Levels:
236,-133,422,52,-130,79,-533,-152,-100,19,-115,-139,-335,284,-149,223,-159,2,161,297,114,399,-13,254,52,-412,-231,462,418,-200,-94,-41,48,-50,219,162,340,-111,-71,-38,99,-298,147	3
157,-168,-247,17,314,344,-369,163,-151,179,154,-135,-225,-7,0,279,353,-370,42,31,-175,142,-48,216,-31,-123,-338,-320,-83,-63,-127,-492,68,-435,51,114,-76,-25,-367,273,93,220,-235	26
236,295,-58,-156,-524,80,204,-234,-216,-281,225,-1,58,218,201,181,-81,141,216,119,183,-213,-84,-206,208,-316,22,138,-124,-366,182,-225,72,53,-163,83,58,578,-6,-95,-61,-272,-213	24
149,176,-259,-504,-173,32,-8,81,189,60,-122,-143,213,115,145,-76,-27,112,211,61,80,-392,-162,148,131,227,-153,-156,-80,226,308,-2,12,337,-96,-110,209,49,15,-40,127,-72,-508	1
-190,311,-209,-286,-84,398,265,23,-79,-135,7,-116,279,-26,207,118,86,-120,5,-46,45,-168,-25,46,-170,168,3,71,37,-22,229,-46,-92,-82,126,-29,77,209,209,52,145,133,-153	34
-22,-149,208,176,8,-227,-87,124,-343,-43,145,-61,-545,-93,-128,-60,-228,5,-375,362,283,363,7,233,-32,-293,-318,223,135,-200,192,-169,37,-174,-8,-48,-41,76,-132,130,-117,-50,132	9
48,-113,615,87,136,369,-580,26,-138,-541,16,-454,-334,9,56,187,-569,-231,208,192,229,220,119,201,38,-197,-631,132,125,-46,92,317,219,-212,96,453,200,-110,142,-473,339,144,-321	3
299,-14,-406,-95,190,279,-472,-98,48,202,-121,-104,48,162,-135,310,388,-337,106,-136,-284,127,-190,247,107,-144,-420,-314,-28,-44,2,-164,-51,-193,125,-8,166,-323,-189,12,182,-75,-220	30
159,74,-201,-147,-261,22,77,131,-55,-73,164,-86,-149,40,335,-126,-86,0,196,-113,-101,-257,-193,-20,-129,10,-131,-16,-330,-283,244,-61,287,-33,-199,26,-21,104,-179,-39,-150,-213,-381	18
-271,-82,176,25,-90,15,60,-26,-161,-256,291,-202,174,-197,-2,-228,-159,53,-111,222,226,-59,-18,168,-52,180,88,-47,4,573,229,17,-347,-51,-456,103,-42,331,376,95,192,298,-98	26
117,131,-249,-183,-145,138,-148,43,181,-30,-31,13,-17,63,374,-247,-5,-72,272,-263,-206,-315,-217,0,-67,254,-229,-67,-349,-64,136,-83,244,124,-267,98,7,-30,-115,-131,-118,-100,-340	9
-218,243,244,-186,-207,383,19,16,-77,-44,0,-292,81,-256,392,-209,-323,-119,108,4,183,-215,-144,-81,-146,325,60,271,34,10,327,132,236,223,-165,13,118,429,265,-178,-15,73,-312	19
224,107,-47,-177,-280,26,-93,-113,-10,-276,57,-48,-47,259,249,-82,-142,147,182,-49,-46,-135,-139,17,31,-19,-265,54,-262,-44,135,-47,17,39,-283,204,1,105,-75,-91,-2,-161,-178	7
-147,2,-123,-244,22,-35,119,-38,386,33,-141,90,161,-108,166,-220,-92,131,43,-84,65,-114,-15,276,-140,307,37,13,-42,322,295,-79,-118,129,-85,64,46,-105,243,-22,22,39,-17	8
154,-266,143,231,61,-164,-293,-139,-37,18,129,141,17,12,-138,300,-49,97,-20,168,5,354,3,384,125,-271,74,-51,145,-215,109,11,-30,-16,79,-202,133,-67,51,-115,158,-67,11	8
-82,-196,285,256,99,-20,-213,-80,-165,-54,172,90,70,-56,24,135,-146,68,-174,187,1,380,16,349,-50,-3,156,104,149,-111,73,70,-94,-55,-55,-195,-12,58,156,11,208,145,155	7
142,367,-584,-148,-273,159,192,-230,-277,-211,149,259,213,440,49,165,534,33,-161,3,-193,-92,-120,-88,102,-93,-214,-63,-210,-103,-109,-459,-410,-139,-187,-53,-142,282,-165,363,48,61,177	35
47,-29,-262,-271,-339,-277,172,-36,306,13,18,233,133,267,114,-360,117,396,176,-11,-89,-261,-80,243,-183,215,130,136,-112,369,67,-200,-292,195,-292,81,74,-98,39,269,-42,-135,122	5
179,-92,-182,-193,173,121,-328,-87,401,95,-449,18,-235,213,11,134,70,-92,78,-96,-217,253,-94,354,-132,-103,-538,66,57,-47,98,48,48,-149,353,102,217,-715,-87,-92,112,-213,53	14
-122,-82,167,266,261,-186,-181,-250,105,37,-144,268,36,-83,-164,132,-238,-59,-322,149,141,555,90,431,100,-104,-3,174,297,-215,199,41,-107,-57,163,-194,21,-310,316,-169,171,-104,430	2
-241,-72,-11,77,228,268,-358,154,-205,105,-76,-218,-68,-171,-332,131,258,-382,-230,269,57,221,-54,315,-27,-27,-316,-29,413,249,57,61,-167,-110,246,-245,300,-168,145,95,229,284,-121	36
-126,152,70,71,-452,-198,371,-270,-409,-317,463,41,144,-15,-216,-120,-41,244,-219,305,475,-39,90,2,93,-214,202,232,123,237,189,-366,-530,38,-389,151,-12,744,300,206,-56,64,275	33
401,-145,-684,-351,199,60,-189,-25,306,439,-173,-78,63,221,-106,292,503,-142,203,-270,-363,77,-207,396,-68,-166,-192,-394,-128,71,119,-389,-139,-357,180,67,96,-494,-310,266,47,-342,-193	30
377,-86,-225,-106,60,92,-399,40,69,197,-125,29,-362,194,-76,245,221,-104,120,28,-111,123,-72,245,40,-283,-527,-46,30,-299,-28,-279,181,-29,304,23,230,-266,-407,13,-26,-116,-148	10
-72,118,-194,-318,-113,79,155,-70,9,22,-72,-87,311,46,119,-18,59,136,-165,128,-11,-68,-188,182,-39,236,11,-55,-12,301,308,104,-271,117,-137,-261,50,80,191,164,232,89,-128	23
-166,132,-407,-64,-459,-291,286,236,-339,123,267,13,-79,4,-114,-487,318,34,-210,172,33,-304,-260,15,-146,79,68,135,-14,195,174,-225,-224,101,-384,-307,60,245,-52,460,-282,-148,-54	36
-62,-112,-333,158,164,-68,113,-81,-16,-162,172,342,98,79,-286,384,383,-32,-178,219,25,218,187,333,98,-318,-63,-237,117,-4,-35,-366,-370,-362,204,-97,-14,-124,92,192,231,197,198	33
-491,-188,183,363,416,78,-510,57,413,-50,-365,121,-326,-390,19,-384,-180,-497,-108,40,-21,238,-53,243,-6,237,-414,23,127,273,93,173,227,-134,-78,-3,36,-637,387,-354,17,122,25	14
-222,-22,24,-63,97,193,59,26,-213,-163,212,-200,294,-164,99,33,-45,-27,-220,175,64,31,-58,217,-60,245,47,-200,-39,360,247,76,-282,-118,-260,-128,-103,256,267,139,338,396,-188	26
-191,-101,199,-1,-283,-98,162,-181,110,-333,84,201,154,142,43,-46,-58,379,17,329,113,29,77,205,-76,7,192,244,153,348,44,55,-360,67,-138,-1,111,92,369,93,225,145,214	17
-1,-215,-172,185,285,-14,-502,-90,196,309,-106,83,-138,-182,-360,-28,273,-334,-67,88,15,203,-56,337,168,-82,-317,-219,189,282,6,-288,-107,-26,-4,-21,180,-313,40,-6,40,88,19	24
142,-286,-46,150,-193,-292,-52,-157,-74,33,238,256,-130,213,-283,176,305,245,-17,418,78,214,35,255,138,-439,123,26,175,133,-131,-474,-344,-152,-97,-33,65,125,-78,368,31,-66,233	22
-8,253,44,-272,-225,278,36,-55,-58,83,-146,-124,225,-24,371,169,-136,23,58,86,8,-76,-258,-18,47,130,157,149,63,-299,356,226,257,256,71,-419,172,293,139,-152,88,-151,-378	16
41,29,-430,-264,23,141,-157,-95,15,91,-103,-12,335,265,-67,3,456,34,-195,98,-291,-4,-242,281,-2,264,-247,-254,-49,549,8,-11,-523,34,-207,-236,55,-189,14,373,371,258,-17	27
384,-2,-471,88,-100,-18,-306,-57,32,157,129,13,-114,98,-213,55,285,-301,297,-391,-237,-63,-127,196,-76,-302,-313,-105,-111,-384,78,-197,109,-102,101,168,278,-332,-224,-161,-180,-393,-139	35
359,-169,112,7,-17,20,-499,49,-63,184,107,-169,-192,83,-92,205,-67,-106,310,91,40,97,-53,276,113,-269,-135,1,132,-262,38,-163,235,18,89,67,262,-21,-220,-99,31,-231,-300	1
-77,22,-277,-343,40,144,232,-93,105,19,167,-61,649,-141,80,122,167,182,-21,43,68,-230,-34,277,28,350,265,-425,-93,558,326,-105,-428,153,-208,-153,9,345,295,152,352,422,-303	25
-25,86,-124,-273,-142,-97,471,-129,222,65,83,290,527,-9,193,204,-78,427,47,-2,126,-74,120,345,-140,163,555,98,94,-161,347,-69,-161,267,203,-246,112,215,275,22,158,17,77	5
191,-152,-112,-106,251,193,-738,-37,112,188,-488,-93,-470,325,-125,92,306,-239,-124,205,-252,410,-257,263,130,-152,-808,-21,125,235,-175,-168,-64,-224,94,7,116,-571,-323,201,116,-72,28	10
176,55,-131,-83,-119,122,-154,-123,50,114,-82,16,-313,112,-275,244,235,-178,188,194,253,62,78,90,150,-509,-308,175,313,-135,-44,-555,5,-132,326,263,313,39,-115,50,-105,-224,44	29
-45,-188,57,-48,-132,-143,-303,11,116,-37,-60,-146,-276,55,25,-527,-61,56,12,60,-51,-10,-225,183,-125,162,-311,99,-107,599,85,-41,-178,-4,-499,234,21,-181,21,144,-95,-72,-8	12
19,220,-227,-139,82,376,-249,-85,52,51,-159,-58,178,-29,316,-17,51,-261,-23,-188,-243,-65,-272,29,18,332,-290,-153,-213,-82,185,111,142,107,-146,-175,-10,-51,29,-153,131,104,-273	19
471,-222,117,-6,-165,-113,-361,-111,-48,-45,87,-60,-288,339,-116,316,-63,151,278,130,4,242,-10,287,69,-525,-213,125,87,-300,-2,-159,52,-137,142,207,232,-114,-258,-38,36,-369,-57	5
119,103,5,508,52,344,-606,-65,-606,102,260,-69,-213,-24,3,163,148,-630,-107,-113,-260,356,-238,-37,55,-233,-238,98,6,-743,-136,-136,300,-283,-116,-142,-36,130,-231,-67,-88,-135,0	33
17,-110,98,10,177,161,-114,-256,-99,-177,118,-165,113,-34,-365,358,11,-40,-131,146,270,346,205,399,-1,-276,-205,-33,286,272,140,-164,-487,-253,197,303,166,42,253,12,327,241,196	32
303,-304,435,343,-22,22,-428,-562,-125,-355,269,43,-28,235,-302,395,-144,182,40,123,96,583,211,372,30,-499,-175,184,188,1,-115,-88,-441,-200,0,482,141,21,147,-133,311,104,496	19
147,-104,161,118,-47,-54,-125,-187,-183,-236,145,29,-185,83,-251,249,-110,125,-194,291,231,314,141,291,38,-360,-371,127,183,-114,107,-21,-216,-15,174,73,182,15,38,-68,203,153,195	18
102,-276,-284,-190,150,-56,9,60,-21,71,124,-30,7,97,-396,398,435,118,-111,438,157,128,108,437,123,-315,-157,-363,206,470,25,-453,-489,-263,183,-36,129,-2,-85,440,301,273,-102	28
-243,-394,63,-12,537,119,-354,295,246,8,-240,-315,-286,-230,85,-179,-193,-270,-178,-40,-210,328,-104,543,-402,283,-481,-161,-47,410,267,351,23,-424,42,58,-31,-799,111,-4,253,184,-154	16
-172,53,-201,-171,-218,63,103,331,229,48,-53,37,-95,-87,436,-358,-21,-60,268,-84,-187,-409,-210,32,-282,328,31,90,-178,-88,202,116,398,113,-102,-188,105,-156,12,-36,-136,-126,-419	16
32,-254,93,-83,67,103,-176,81,-72,-45,-54,-76,-430,207,-64,250,174,43,-67,463,61,311,20,235,-20,-332,-308,84,192,183,-123,-363,-140,-411,143,108,19,-62,-201,388,124,80,49	18
208,-221,-72,16,21,-202,86,-230,138,25,140,222,39,46,-191,332,34,268,-23,80,122,276,172,433,-47,-326,62,-10,115,-119,173,-260,-250,-71,242,68,122,-55,38,35,105,-21,245	17
-16,165,218,78,-333,3,125,-424,44,-268,264,85,525,-177,149,-98,-425,230,114,-205,176,-120,32,131,-79,199,306,197,-38,-111,417,341,-116,481,-222,39,203,357,548,-496,138,64,50	18
64,170,-172,152,-220,43,-163,-369,-204,-269,360,-14,361,-13,-115,-200,81,-96,4,-213,11,-148,-114,10,140,85,-106,-163,-221,271,130,-116,-394,124,-594,224,-1,356,247,-142,41,123,2	34
73,-102,215,144,98,207,-466,-395,342,-290,-234,31,-224,138,-83,54,-169,-172,198,-96,-5,326,102,229,-42,-225,-524,235,113,86,-51,-5,-87,-223,102,586,186,-474,223,-344,147,-80,318	20
57,-236,-327,-192,181,-60,-11,85,212,220,-65,65,193,-9,-145,353,314,77,-24,240,-68,65,-53,449,81,-72,37,-396,117,210,205,-60,-170,-60,238,-396,178,-250,32,164,307,101,-295	22
113,-1,-321,-252,-107,-263,477,-150,42,14,131,278,319,159,182,182,64,484,-222,29,-42,105,-36,311,-94,23,319,-82,-183,-91,330,-216,-328,-33,-62,-254,-190,163,8,294,81,-68,163	10
-183,-154,83,348,37,-171,-209,-4,-19,-80,-3,295,-571,-29,-166,-228,54,-127,-257,321,135,291,66,152,9,-212,-395,254,155,8,-133,-361,-31,-173,-69,83,-32,-171,-36,133,-156,67,394	15

Stage of each row:
-115,385,233,484,74,229,122,67,-152,-119,-86,309,-287,-92,-32,364,334,30,-75,164,-225,198,-92,181,-285,228,60,-108,-387,131,-42,56,158,233,102,76,-131,-132,266,-221,-88,-24,-232	8
94,-384,-89,-69,-85,161,-140,245,307,-387,496,-73,-70,128,-397,292,-261,-140,8,-433,-190,-322,327,-199,101,-562,-279,-226,-98,-145,60,-222,-297,-229,42,181,-80,-151,295,-79,383,0,140	10
-243,201,-168,-22,53,233,113,26,330,-181,-14,72,26,-173,203,124,-158,80,-56,254,-22,181,-187,-14,15,3,146,55,95,-5,-49,-104,-59,118,171,-238,16,-80,125,163,233,240,76	7
22,218,-146,-275,-151,70,-221,229,-16,-75,-459,173,-43,-243,-55,-190,6,100,91,108,169,42,-101,150,17,-60,-59,-8,-155,16,193,49,-5,134,-135,-66,-26,-16,34,12,-88,137,161	8
25,101,-52,-41,67,46,-40,-2,-26,121,-122,0,54,-87,4,-56,59,52,-89,192,118,138,-271,-141,-79,60,-58,125,180,85,-32,11,-132,83,-60,-45,-126,-74,-23,53,-82,-32,94	13
113,133,0,-413,-154,-272,28,48,-77,181,-50,64,142,35,-295,-97,337,-132,-173,-117,215,-199,-115,-5,-121,85,-508,110,14,89,236,129,37,-240,-608,394,-37,-45,-22,-115,75,-493,140	15
-4,-116,19,-142,-38,-19,-23,-27,30,-99,99,84,-22,79,-204,130,-242,-126,5,-145,9,7,-90,68,86,-321,-76,45,22,-136,78,-232,-74,185,-152,105,-75,66,153,-40,-7,-53,143	4
-72,90,-49,-78,-13,17,49,-28,39,-37,53,168,21,-65,-95,128,-102,-138,14,44,-49,48,-107,40,-29,-97,-95,43,40,-2,17,-94,8,110,-115,39,-74,-23,159,-56,77,-16,67	4
6,-37,-31,90,158,199,-135,72,99,-124,-8,-47,-87,-84,-37,140,67,96,14,86,-11,-23,11,-168,-100,-36,-138,-104,-76,15,-16,70,-195,-84,-14,-49,-150,-84,83,-32,-9,93,-40	27
-21,132,-95,-188,-52,-17,9,39,44,-10,-21,173,84,-98,-74,30,-39,-125,-5,40,9,6,-77,30,-23,-30,-181,82,7,40,74,-21,13,11,-245,96,-24,-61,109,-35,59,-93,131	5
-109,2,-48,-137,45,50,13,99,67,-120,40,-66,-66,-64,-29,134,-25,112,-34,-13,118,-85,-46,49,-68,-47,-22,-77,-11,-25,-3,-94,-35,31,-98,-13,4,83,52,18,196,101,-2	25
-60,104,54,149,111,32,-69,310,-164,60,4,-14,9,-133,-185,52,1,25,65,49,9,-122,-208,44,-98,-213,85,-153,-65,66,-259,-145,117,66,-45,246,21,181,145,-194,132,210,-68	21
-63,-77,88,7,73,-11,82,-81,21,-47,127,-13,62,93,31,128,-24,6,8,32,72,26,-67,-38,-10,-115,39,65,70,-24,-180,-72,-30,-25,-111,182,-166,124,-71,-56,28,50,-17	28
24,-135,58,-9,164,131,-167,45,-111,-161,-221,23,-167,35,-81,95,-46,34,68,-101,55,35,94,170,102,-187,35,-16,-285,-200,214,21,-124,241,-305,-31,-25,-46,62,-1,-240,110,51	33
68,3,18,-201,-41,-102,-56,-14,-31,46,-92,137,65,78,-187,-22,-24,-145,-81,-80,96,-8,-130,27,22,-94,-270,128,8,-31,141,-2,-14,5,-356,224,-121,-12,37,-43,-93,-283,155	6
-41,65,-51,-113,-3,8,29,-93,33,-15,31,170,38,-57,-9,105,-170,-103,12,92,6,113,-154,3,-37,-39,-106,117,114,19,-15,-119,-24,137,-119,3,-114,16,104,-9,-49,-61,98	1
-166,126,8,-312,-309,-196,244,-178,-100,-76,123,293,-95,-24,-66,214,-224,-113,72,-36,91,86,-118,330,-110,-35,46,35,177,12,-45,-306,223,340,23,-2,-176,257,68,-99,210,26,6	1
-487,270,-108,10,78,289,215,65,713,-332,32,-114,17,-159,209,198,-102,266,-88,351,44,61,-376,-38,31,-171,242,-144,92,-121,-163,-187,-1,-78,400,-199,37,175,169,128,568,460,-76	24
-33,153,-215,6,129,380,-261,267,287,-247,-356,114,-18,-271,458,-57,-393,299,29,341,110,250,-156,-56,24,166,140,59,-35,92,-140,-68,-87,93,205,-297,-17,-32,11,252,-151,297,160	38
-211,182,-108,-113,-65,127,133,19,520,-146,163,3,115,-105,-5,122,-238,21,-107,186,-20,102,-421,-118,60,-255,22,18,226,-56,-57,-320,-77,39,233,-50,26,87,251,56,346,145,154	8
-78,12,-25,-296,-140,-170,177,-314,10,-2,89,182,-67,44,-169,196,4,-206,13,-24,53,20,-27,99,-103,33,-247,18,207,-48,159,2,24,88,-160,-75,-274,-8,51,-93,196,-115,-18	36
4,337,-180,-311,-224,149,-340,418,-11,-182,-520,83,-387,-460,-155,-43,103,382,66,103,247,-110,-132,205,-289,171,-200,-378,-251,121,279,-12,23,174,144,-328,-11,113,202,-51,100,228,-18	24
48,162,-241,-117,194,176,-347,203,0,40,-480,105,-153,-311,-75,-62,-115,40,-19,181,78,35,-195,-1,-120,211,-309,-116,-31,45,274,159,-75,144,-142,-363,-24,-173,214,83,-84,28,84	36
-77,7,55,-109,49,-113,121,-239,-12,56,20,127,-15,87,-172,164,4,-209,-33,7,20,43,-147,73,-37,-41,-184,46,122,-90,111,12,32,97,-245,42,-197,5,86,-99,69,-126,-16	35
-71,93,-116,-227,-64,-29,36,20,59,-64,41,194,62,-92,-86,92,-131,-161,36,-8,-9,-32,-22,90,-12,-80,-173,49,9,2,66,-70,48,35,-242,74,-15,-16,144,-36,129,-54,110	2
-100,21,-21,-89,54,35,29,56,21,-67,23,-50,-58,-49,13,120,1,124,-54,43,138,-35,-95,18,-109,25,-9,-37,49,22,-71,-71,-23,32,-57,-7,-66,91,-2,22,144,66,-26	24
-379,250,-142,-212,-31,195,111,77,905,-319,-59,-69,208,-109,211,14,-257,200,-89,328,129,55,-479,-99,186,-284,73,-36,142,-161,-84,-214,-2,-237,256,-29,44,251,129,139,478,328,124	30
-163,-122,-75,-282,-118,58,182,-86,466,-297,159,-93,355,144,450,-82,-58,197,50,146,265,44,123,-186,219,-218,226,287,163,-46,-349,-17,-155,-421,-44,249,-193,112,-444,196,180,216,139	21
-57,72,24,9,6,27,77,-92,20,-4,57,118,35,-16,-123,113,12,-127,11,75,-60,101,-145,-13,-1,-173,-26,76,43,-32,4,-71,-59,127,-89,71,-118,-47,120,-83,6,12,51	7
-156,200,17,-22,-11,-15,83,139,86,-67,38,192,50,-101,-138,148,-130,-157,81,39,-83,-54,-175,196,4,-206,1,-98,-89,-37,-68,-167,229,76,-126,203,56,142,264,-197,256,151,-2	36
-145,128,-83,-583,22,-463,187,-307,-476,456,-374,69,124,-41,-7,-218,28,-120,-37,119,469,98,-355,367,-54,262,8,294,419,-17,149,78,243,391,-631,-91,-51,230,-295,92,-4,-95,74	29
39,-95,132,128,122,128,-98,-3,58,-134,6,24,-119,80,-86,193,-117,25,-19,-27,-17,81,-118,-22,8,-173,-45,-33,-100,-99,14,-128,-115,131,-38,71,-142,47,140,-76,-158,12,23	33
-104,113,145,-371,-437,-145,203,-527,-435,-216,-390,333,-559,-8,-36,221,526,153,226,-7,271,211,363,538,-269,303,65,-61,-208,-71,417,267,35,469,-54,-399,-552,8,-276,-137,-160,137,-273	30
-115,25,-124,-321,-89,-99,-63,200,215,9,-68,-80,275,-82,-27,-217,-224,66,92,109,268,-136,-296,-54,117,-366,46,3,244,-23,-264,-171,60,-182,-44,237,-55,341,-105,-10,289,259,135	23
-17,58,43,27,27,84,-9,146,35,-59,8,20,58,-15,-46,37,-34,27,-39,23,23,52,-162,5,53,-209,84,68,-68,-22,-61,-152,-52,99,-103,181,28,17,84,-27,-21,57,117	11
-250,564,150,543,174,349,66,157,-22,-222,-364,443,-465,-195,193,440,198,150,-155,313,-179,235,-149,314,-432,655,-9,-250,-428,207,-52,184,372,206,282,-193,-188,-120,304,-112,40,-10,-377	38
-112,275,47,103,28,-17,-41,342,191,125,51,-31,228,-177,-247,-51,-52,-9,23,214,4,-141,-582,-129,-57,-384,-29,-163,109,87,-371,-265,170,-153,90,426,31,348,255,-275,295,192,-3	21
-17,29,22,-62,-23,30,33,41,3,-28,52,-15,3,-19,-129,66,55,15,-31,4,50,25,-133,-14,-5,-188,15,35,15,-31,16,-124,-108,116,-94,86,-32,-9,76,-41,40,43,81	13
-102,-170,-79,-534,-65,-195,-10,-233,-503,-119,-586,237,-304,115,-99,-28,202,-110,170,-277,327,-70,560,642,77,132,-36,43,-288,-280,565,477,104,296,-715,-248,-236,-161,-331,94,-64,30,-67	34
-114,136,-41,-101,-64,6,90,90,35,-68,42,136,36,-73,-91,96,-60,-90,2,2,-18,0,-91,127,5,-142,16,15,-28,-12,0,-123,75,110,-117,105,26,12,140,-57,193,66,74	8
-20,88,-77,-171,-66,29,-7,39,50,-115,6,186,-34,-114,-4,128,-161,-56,61,28,12,29,-21,99,-51,0,-102,2,-13,28,37,-114,31,106,-116,-21,-45,2,137,-47,65,35,80	38
-165,-210,235,94,101,-100,400,-339,189,-30,507,-76,190,436,-127,290,59,-235,-198,-123,-52,29,-115,-124,127,-349,30,225,207,-191,-161,-137,-93,-111,-198,413,-202,2,-38,-50,211,-219,1	13
32,-43,52,281,455,195,-218,-30,29,176,-213,-177,64,-25,-78,-49,129,61,-71,288,43,110,-377,-349,-19,-120,-114,56,84,-41,-71,153,-289,-32,-144,3,-179,-82,35,7,-314,11,-12	24
196,-136,149,50,-153,286,-363,474,-20,-432,-150,-23,-335,17,-41,83,-239,415,-6,-247,144,30,29,141,53,-311,192,-137,-440,-70,22,-392,-176,298,192,110,8,159,101,9,-303,156,170	13
-9,54,23,25,24,215,-132,328,87,-210,-58,-79,-115,-102,-53,78,-20,234,-39,-19,69,-27,-107,34,2,-208,100,-96,-233,-37,8,-206,-117,128,8,64,116,43,157,3,-1,166,86	16
30,231,117,533,241,142,-12,201,-443,196,171,94,-329,-223,-416,406,281,-108,-90,55,-303,-36,-184,-35,-482,194,-168,-315,-94,246,-93,-32,48,292,112,-35,-68,-184,474,-323,102,-46,-275	15
-26,41,-37,-154,-6,8,30,-129,73,-48,-7,132,-29,-37,-8,130,-111,-66,3,74,42,105,-113,25,-40,15,-124,66,98,-22,79,-70,-49,130,-121,-80,-131,-19,90,-11,-7,-30,70	37
-56,82,-15,-106,-65,-7,95,-17,2,-16,67,61,-2,-36,-137,98,63,-57,-35,12,20,29,-106,28,-42,-107,-39,34,52,-6,50,-82,-49,111,-96,42,-61,-44,92,-50,128,5,59	11
-167,50,-39,-123,40,24,25,175,75,-112,11,-48,-21,-76,-104,104,-14,62,8,-22,96,-153,-72,114,-24,-171,16,-128,-66,-60,-34,-95,56,-4,-128,91,51,137,91,-44,290,172,-25	24
-51,70,-25,-117,22,28,-49,65,9,-39,-99,-1,-67,-101,-30,59,12,112,-7,78,141,-13,-139,29,-105,15,-68,-61,14,23,-5,-39,-16,53,-72,-20,-87,106,26,-27,58,78,-7	27
-54,-111,20,179,444,227,-77,105,265,-83,129,-200,81,43,-132,191,25,-49,-134,-7,-116,-98,-112,-212,98,-262,-172,-16,-168,-171,99,10,-244,-134,-369,153,160,-145,260,9,4,-48,65	28
-159,54,-183,-372,-49,-12,24,-10,313,-97,-73,85,171,-50,11,-48,-300,-77,-15,66,128,24,-208,49,165,-222,-73,133,156,-125,86,-135,-14,19,-183,-6,14,76,63,127,178,38,226	3
